A new row, then what is left of it after taking away its nearest point in the smallest flat space through zero that holds the last named rows above it.
debud:
[[ -5  -2  11   5  -8 -11  14  36 -14  -5   8  -6 -12  25]
 [ -4  -1   7   4 -12 -11  16  50 -14   2  15 -11 -11  33]]
New rows:
[  6   1  -3  13  12  -9  -2 -27   4   8 -39  34  -5  -3] => [  7   3  -9  12   4 -10   3   2   3  20 -25  24  -4  14]
[ 24 -13  -4 -28 -12 -22 -11  -6  -8  12  27 -25  21  13] => [ 20 -16   9 -24  -8 -27  -9 -18 -14  -4  16 -18  14   8]
lezof:
[[-19 -10   1   2  31  -4  -7  38 -49 -19  32  -9  -4  26]
 [-20  -1  11   3  31  -6 -33  27 -32 -24 -29  15   0  19]
 [ -7 -19   1   0  17 -14 -12  25 -20 -18  13 -13  -3  24]]
New rows:
[-12  27   1 -17 -12  38   7   0  16 -47  19   6  12 -15] => [ -9  14   2 -18 -11  26  -2   5  22 -55  13  -1  11  -5]
[  0  32   8  17  12  24  25  14 -13 -17   6  -9 -14  16] => [ 10  21   8  15   2  13  19   6  10 -19  -9 -14 -14  18]
[ -1 -14  -9   8 -19 -31   2  -4  22 -38  11  -8  19  24] => [-11  12  -7  11 -13 -10   8  -8   5 -29   8  12  21   9]
kif:
[[-19  20  52 -12 -30 -11 -18  15 -12  24 -43   7   4 -31]
 [-11  21  22  -9  -6  -2 -19 -14  14  -5 -26  23   5 -26]
 [  3  35  41  13 -25 -32 -17 -20  24 -41 -47   3  36   8]
 [ -7  14   7  30 -14 -18   4   9  13 -13 -25 -20  15 -26]]
New rows:
[ 26  -1  23  -5  22   2  16 -13  31   9  10  17  22  17] => [18 -3 23  3 17  2 21  3 25 23  6  6 18 -3]
[-11   7  18 -26  24  46 -24 -10 -29  29   7   4  -1   4] => [ -6  13   8   8  20  29 -13  -8 -13   3  -1 -20  16   3]
[-28  -4  51   0 -31  34 -16  -1  -3 -10 -12 -22 -13  33] => [-30  -9  20  12 -13  44  -9  -7  12 -17   2 -22 -20  13]
dinul (2 x 14):
[[ -3 -68  21   4 -20 -18  20  23   7  37  17 -26 -12  32]
 [  2  28  -9   8   8  13  -9 -14   0 -23  -5  16  14 -24]]
New rows:
[ -2  11  25  14 -13  32   5   8  -4  11  22  -9  -5 -21] => [ -2  19  23   3 -10  28   3  10  -8  15  18 -11 -13 -13]
[-28  -9   5   1 -17  29 -21 -30 -14   3  -4  14  30 -34] => [-30 -11   6 -19 -17  17 -19 -20 -20  20  -8   2  11 -11]
[ 10  17 -36  -7  16   9  -3 -14  26 -10  -4 -21  -6 -11] => [  9  -4 -30  -3  10   5   3  -8  29  -1   2 -27  -7  -5]
migod (4 x 14):
[[  4  -1   3  38  -9  -1 -30   0   1 -13  23  16  47   9]
 [ 28  20  -3  44  -4   8 -13 -33   5 -13  18  22  38  14]
 [ 15   4  -4  45   0 -13 -27 -10  -5 -13  25  23  43  15]
 [-14 -27  -3  -4 -15   8 -18   4   3  -6   5 -20  24  -5]]
New rows:
[ 13 -19  24  20   7  40 -15  -9  16   4 -10   1   1  -7] => [ 12 -25  16  16  21  15 -13  -2   3   8 -10   3 -13  -4]
[ 43  -9  -8   6  18  16 -17 -43  25  27  13  -6  -7  36] => [ 16 -15   9  -4  16  12 -24   2  24  32  12  -3 -13  28]
[-22  18  30   3  -3  31 -12   1  -7 -14   7  25  -8 -28] => [-14  -2   8  -2   7   9 -13 -17 -20 -15   8  12 -12 -23]
vemub, 3 rows:
[[-41  10  -3  18   9   0  -3  11 -40  17   9  -3  -2  10]
 [ 17  33 -18 -19  33  47 -13  13 -32  -8 -10 -42  -3  17]
 [ -5   6  -2  -1  -7  18  18  27 -26  22   0   7 -15  15]]
New rows:
[  7 -10  -7 -23 -15 -15 -10 -23  40 -20   1  -1  10   0] => [-12   0 -11 -17 -12  -1  -3  -3   6  -2   4  -2   1  14]
[ 39  25 -28 -11  -8  19   7   8   0 -16   4  -4 -11  -2] => [  8  17 -23   8 -11  -5   2   0  -4 -11  14   6  -5  -8]
[ 22  12 -11  10  -6  29  -3 -23  13  -4  -7 -27   1  13] => [  2   4  -6  23 -17  14   4 -20   8   8   0 -11  -1  12]
siv, 3 rows:
[[ 17 -39   5  32 -28  24 -30 -28 -38 -19 -17  -4  41   9]
 [  7   2  15   9  -6  -2 -16   1 -26 -11 -23 -13  12  20]
 [ 15   2  24  13 -15  -4 -26   5 -48 -16 -39 -27  23  32]]
New rows:
[ 19 -21   3  31 -10  16  10 -14  22 -17   1  22   3  -1] => [ 22  -2   8  15 -10   0  17   9  15  -9  -6   4  -5   4]
[ 29  13   5  17  -8  -3  19  14  22 -19 -17   8 -38  15] => [ 35  -2  -2  20 -21   4  18   9  16 -16 -12   6 -27   7]
Novo, 4 rows:
[[ 21  -5  -1  25  22   9  11   8  10   5 -22 -19 -21  -8]
 [-12  12  53  38   2   4  -2  -1   3 -22 -54 -31 -16 -12]
 [ 24  -9   6  17  15  10  -4  -1  -1  -9 -13 -12 -21 -37]
 [ 26  14  24  18  18  35   9  31 -14  16 -45  -1  -5 -23]]
New rows:
[  9  23  -2  13  15  -4  -5   0 -28   6 -12 -27  -8  26] => [ 10  18  -7   1   9  -7 -14  -7 -34   0   4 -18  -5  13]
[ -9  13 -35   1 -12 -26 -16  -3   6  26  30  -8  22  30] => [  4  16  -9  16  -6 -11 -23   2  -4  16   4 -15  11  -5]
[ -8 -51 -32  19   6  -8  14   6  29 -17  16  33 -21   1] => [-19 -33  -1  17  -4   5  11  18  13 -16  -7  41  -7  -2]
busib (2 x 14):
[[-32  27   8 -12  -5 -25   7   6 -22  -7 -26  16   5  11]
 [-35  34  11  -4 -12 -21  12  14 -31  -3 -25  32  -6  21]]
New rows:
[-14  38  18  -6 -18  14  12  23 -24   0 -10  41 -35  10] => [  4  13   9 -19  -1  15  -1   4   3  -6  -3   1 -13 -15]
[-11  29  -7  20 -32   3  -2  14 -13  -6  13  18 -22   5] => [ -5  17 -12   7 -21  -3 -10   1   2 -12  12  -8  -4 -11]
kup:
[[ -8 -14   1 -19   5  52  17   7 -33 -19  28  13 -39 -17]
 [  4  -7   6 -16  10   8  27   6  -9  -4   6   3 -47  10]
 [-13  15  23 -21  11  29  16  -4 -20  -2  34  51 -39  13]
 [ -2   7  16 -21  12  10  22  -1 -12  -3  23  34 -46  16]]
New rows:
[ 18  30 -12  -2 -10  26 -25  -5  -5 -33 -25  32   4 -13] => [ 22  27 -10  -1  -6  16 -12  -1   2 -26 -40  16 -11  -1]
[ 35 -11 -14  36   1 -19  -4  -2 -17 -10 -12 -22  13   7] => [ 23   1   1  30   5   1   1  -4 -26  -5   0   2   2  15]
befov (3 x 14):
[[-14   4   0  -2  -2 -10 -10  28  29  22  -2 -44   1   3]
 [ -5  25  -3 -20  -1 -19   0  -5  38  14  -3 -13 -20  15]
 [ -6   3   7  -8  10 -18   4  -2  30  10 -15 -29 -26  -7]]
New rows:
[ 25 -21 -10  17   2  -8 -10 -33 -24  31  -8  11 -43  -6] => [ 18 -13 -17  16  -9  -5 -21 -12 -18  43   3   0 -25   7]
[29 14  3 -8 28 14  6 17 18 27 32 24 13  2] => [ 29   2  10  -3  36  12  10  15  16  24  23  15   4 -12]
[  9 -15 -21  16  -4 -14 -15  57   7 -19 -21   6  22  15] => [ 15 -10 -17   7   3 -22  -5  33  13 -26 -30  19   0  12]
fotip (3 x 14):
[[-12  -8  -7   9 -22  16  -5  -3  23  29  11  18 -41  -9]
 [ 15  24  24 -13 -24  26 -15 -36  17  18   4  -7   4  14]
 [ 15  20  19  -5 -27  36 -11 -37  23  28  11  -3 -12  12]]
New rows:
[-26   4  -1  -1   6 -28  -9  22 -25 -28  -5  -2  22  -2] => [-14   9   1   9  -5   4  -5   2 -10  -5  10  -3   0   4]
[  0  22  -9  17  -1 -24   1 -36  -3   4 -41 -35   9  10] => [ -8  12 -19  26  -2 -23   5 -27   2  11 -36 -26 -10   3]
[ -7  20  10  -2   9 -22 -32  14  19 -32  11 -10  -2  -7] => [  2  18   5   9  12  -6 -22   9  21 -24  21 -12 -14  -5]
guvom:
[[-16  -9  16 -13   1  15 -15  -2  -1  -3   5 -31  -5  35]
 [ -9  -4  -1 -29  -3  17 -12 -18  13   0  17 -30  -7  21]]
New rows:
[ 29  47  -7   6  18   5  11 -12  13 -19 -10 -29  11 -50] => [ 17  40  12  11  21  11   2  -2   3 -22 -16 -44  10 -25]
[ 23 -11   6 -26  -2  -6   0  18 -30 -17   1 -11   4  34] => [ 32  -6  -7 -27  -4 -11   7  13 -24 -15   4   2   5  15]
vasun (4 x 14):
[[ 23  -1   4  -7  19 -22   8  23  24   0  30   8  10  20]
 [-34 -15   9 -13  -4   6  -9 -32  16 -17 -17 -36   8  20]
 [ 17 -14  -6  22 -14   9 -18  -2   4 -27 -16   7 -20  -9]
 [-31   0  11 -19 -13  47  29 -20  12  19  -5 -14  19   4]]
New rows:
[-41  -8 -30   6  34   5   3 -32 -24   1  39 -16   5  21] => [-15 -14 -34  22  25  18   3 -20 -17  -9  40   3  -7  12]
[-35  13   2  -2 -49  29  16 -16 -21   8  -3 -13  -4 -19] => [ -7   7   2   1 -30  -8   5   5  -2  -8  19  -7  -5  -1]
[-17  37  17 -12  19  10  17 -24 -16 -26  18  15  33 -16] => [ -3  28  14  -1  16   6   5 -21  -8 -44  14  19  23 -15]
govan, 3 rows:
[[-47  44 -28  -2   1 -17 -24 -15   7  18 -18   4  -2  19]
 [ 18   4 -18  -5  -1   1  30 -16 -16  37   6  -4  -3  -6]
 [-16  -5  13   3 -12   6 -10 -14 -27  -4  -5 -13  22   3]]
New rows:
[  3 -32  10   2 -14 -21 -16  35  22  15  -7   5  10  -4] => [ -2 -24   2   1 -17 -22 -11  23  10  31  -9   1  14  -2]
[-21 -17   4  21   8 -29  -8 -32  -8  49  -5  -6  33  -7] => [ -6 -27  11  22  17 -29 -10  -9  18  28   0   5  19 -11]
[  2 -32  -6  -8  28  16  41  39  -9  -9  16  16  10  35] => [-22 -16 -13  -8  25  11  28  29 -15  -3   7  14  16  44]
daval (4 x 14):
[[  8   8  18   4  22   0  20   8  -2  -3  -1  19  -1 -36]
 [ 20   5  17   5  46  -1  14  20   6  10  11  10  -4 -41]
 [ 11   4  39  16  45  -8  36  18  -3  -3 -10  15  10 -53]
 [  1  11  27   1  51 -25  12  19   2 -17   9  -9  -6 -47]]
New rows:
[  1 -20  19   7  -2  -6   4  10  -4  -9  37 -42 -31  11] => [  6 -18  21  11 -17  10  19   4  -9  -5  27 -14 -27   4]
[ -9   1   2  -5  28 -23 -16   7 -21 -48   9  38 -37 -14] => [  2 -22  -2  12  19  -8 -15   8 -18 -18  -5  29 -15  19]
dap (2 x 14):
[[-10   3 -30  -2   6 -32  -6  20   2 -12  18  13  -3   5]
 [ 22  -2  39   4   0  43  -2 -33   0  25 -28  -4   2   7]]
New rows:
[ 38  10   6 -15  15  10 -20 -23  -3   1 -28  10  -4  15] => [ 19   8  -5 -18   4  -4  -6  -4  -7 -19 -14  -6  -2  -5]
[ 15   2  13  -4   7  15   6   4 -28  11  31  -1  26 -45] => [ 20   5   4  -3  16   7  -5   4 -25  16  32  15  23 -31]
som:
[[-16 -21 -26   1  19  -5   0 -19  -6   5  31  28  -9 -10]
 [-30 -26 -19 -14  -8 -37 -16 -29   0   9  -4  18  13 -30]]
New rows:
[-17   7  -3 -14 -23 -16  -1 -35  12 -19 -24 -11  19 -34] => [ -2  15  -5  -1  -3  12  13 -23   8 -23   1  -7   2 -15]
[-37  -7  -2 -29 -23   8 -25   2  27  -9 -25  -9  47  30] => [-32  -8 -12 -20  -3  26 -15   4  22 -10   3   3  32  40]
ripa:
[[-14   7   4  -9  17  -2  26  16  19  -8  -5 -10 -13 -23]
 [-15   6   1  -6  -1  -6  -9   1  16   8  -3 -20 -16 -44]]
New rows:
[-15 -17  24  25  14  -4   5  31  22 -17  11  -2 -14 -10] => [ -7 -21  21  31   2  -3 -14  20  11 -11  14   3  -7   1]
[  0  -5   0 -34  20  -3  14  22  31 -12  -8 -23  13 -59] => [ 21 -14  -4 -23   5   2  -5   7   5  -9  -2  -3  33 -15]
[  0 -10  11  -1 -14  -1 -28  10  28  22   3 -22 -14  -1] => [  4 -11  12  -1  -5   2  -9  17  25  13   3 -12  -9  20]
bebof, 3 rows:
[[ -2 -12 -49 -14 -18  30  17  -2  -3  14 -19   4  21   5]
 [-11 -10   8  20  10 -15   6   2   7  22  35   2 -20   1]
 [-14 -26  -8  -2 -29 -22  11 -27 -10 -22 -12 -13 -57  20]]
New rows:
[  3  31  -6  24 -12   1  14 -24 -26  37  -9  -5 -36  -1] => [ 11  43   1  19  -6   7   6 -18 -26  32 -16  -3 -19  -7]
[  6 -22  16 -38  11  21  -8   3   3   5 -22  32  12 -25] => [ -2 -32  19 -29   9   9  -3  -2   4   9  -9  30 -10 -20]
[ 11   4  10 -14   9  27  20  18  20  18  -1  12  37 -12] => [  4  -8  18 -12  -3   7  22   3  15   1  -3   3  -1  -2]
moli:
[[  6 -19   2  17 -48  11   7 -46  42 -21  25 -11  -5 -29]
 [-14  31  26  21  16 -21  12  16  22  19 -22  28 -18 -35]
 [-14  29  18  -1  -8   2  14  13 -12  -9  -2   6  20  -2]
 [-11   0 -29  -2   7  22   1   2  15   1  -9  12  43  74]
 [-13  38   3  25  -3   8  -9  50  29 -32  17  -8  51  -7]]
New rows:
[-20  -6 -26  -7 -12 -27 -11 -28  10  35  24 -42  17   5] => [-28  13 -13  -6  -5 -34  -4 -15   3  39  15 -33  18  -3]
[ -2 -22   9  -3   4  33   7  -9 -12  21  -8 -43   8  36] => [ -6  -7  23  12   6  23   8   3   4  21  -9 -37   0   5]
[-16  13   7  16  -5 -17  -6 -10  -8 -20  -8 -38 -21 -22] => [-20  11  -5  14   3 -11  -5 -12  -3 -12 -17 -29 -11   9]
rame, 2 rows:
[[-23  21 -40 -24  18   1  -5  -5 -22  11   9  -7   9   7]
 [ 12 -18  49  -1  -6   0  32  11  19  -6  18 -15   0  -7]]
New rows:
[  8 -18  23   3 -31  25  17   1   8 -15 -11  13   8  13] => [ -5  -6  -2 -10 -21  26  12  -2  -5  -9  -8  10  13  17]
[ 11 -21  49  39 -11  -6  10  10  20 -36  38  -1  -4   5] => [-10   1  -2  25   3  -5 -10   1  -4 -26  34   3   2  13]
Busez (5 x 14):
[[  7  -7  10 -11  12 -25  41 -11   6   0  33 -15  -6   0]
 [  3 -15 -14 -20  16 -23  36  -6  11  -3  23  -8  -1   4]
 [  3   4  12  -9  33 -22  31  12  13  17  18  -6   0  14]
 [-14  -8  -5 -12  -2  -9  38 -12  16 -21  17 -22 -29  -3]
 [-11 -11  12  -5  35 -41  15   2  22  23  23  11  -5  -3]]
New rows:
[-12 -22 -12 -14 -32 -36 -16 -20   6  -1 -12  11   2 -17] => [ -1   4   6 -12 -20 -21   1   1   3   6 -17  -6   4   6]
[  2  -3  17  11 -10  -4 -32 -13   4  -6   1   4 -32 -38] => [ 19   2  -2  -7   9   1  -9   5   3  -2  -1  -4 -14 -13]
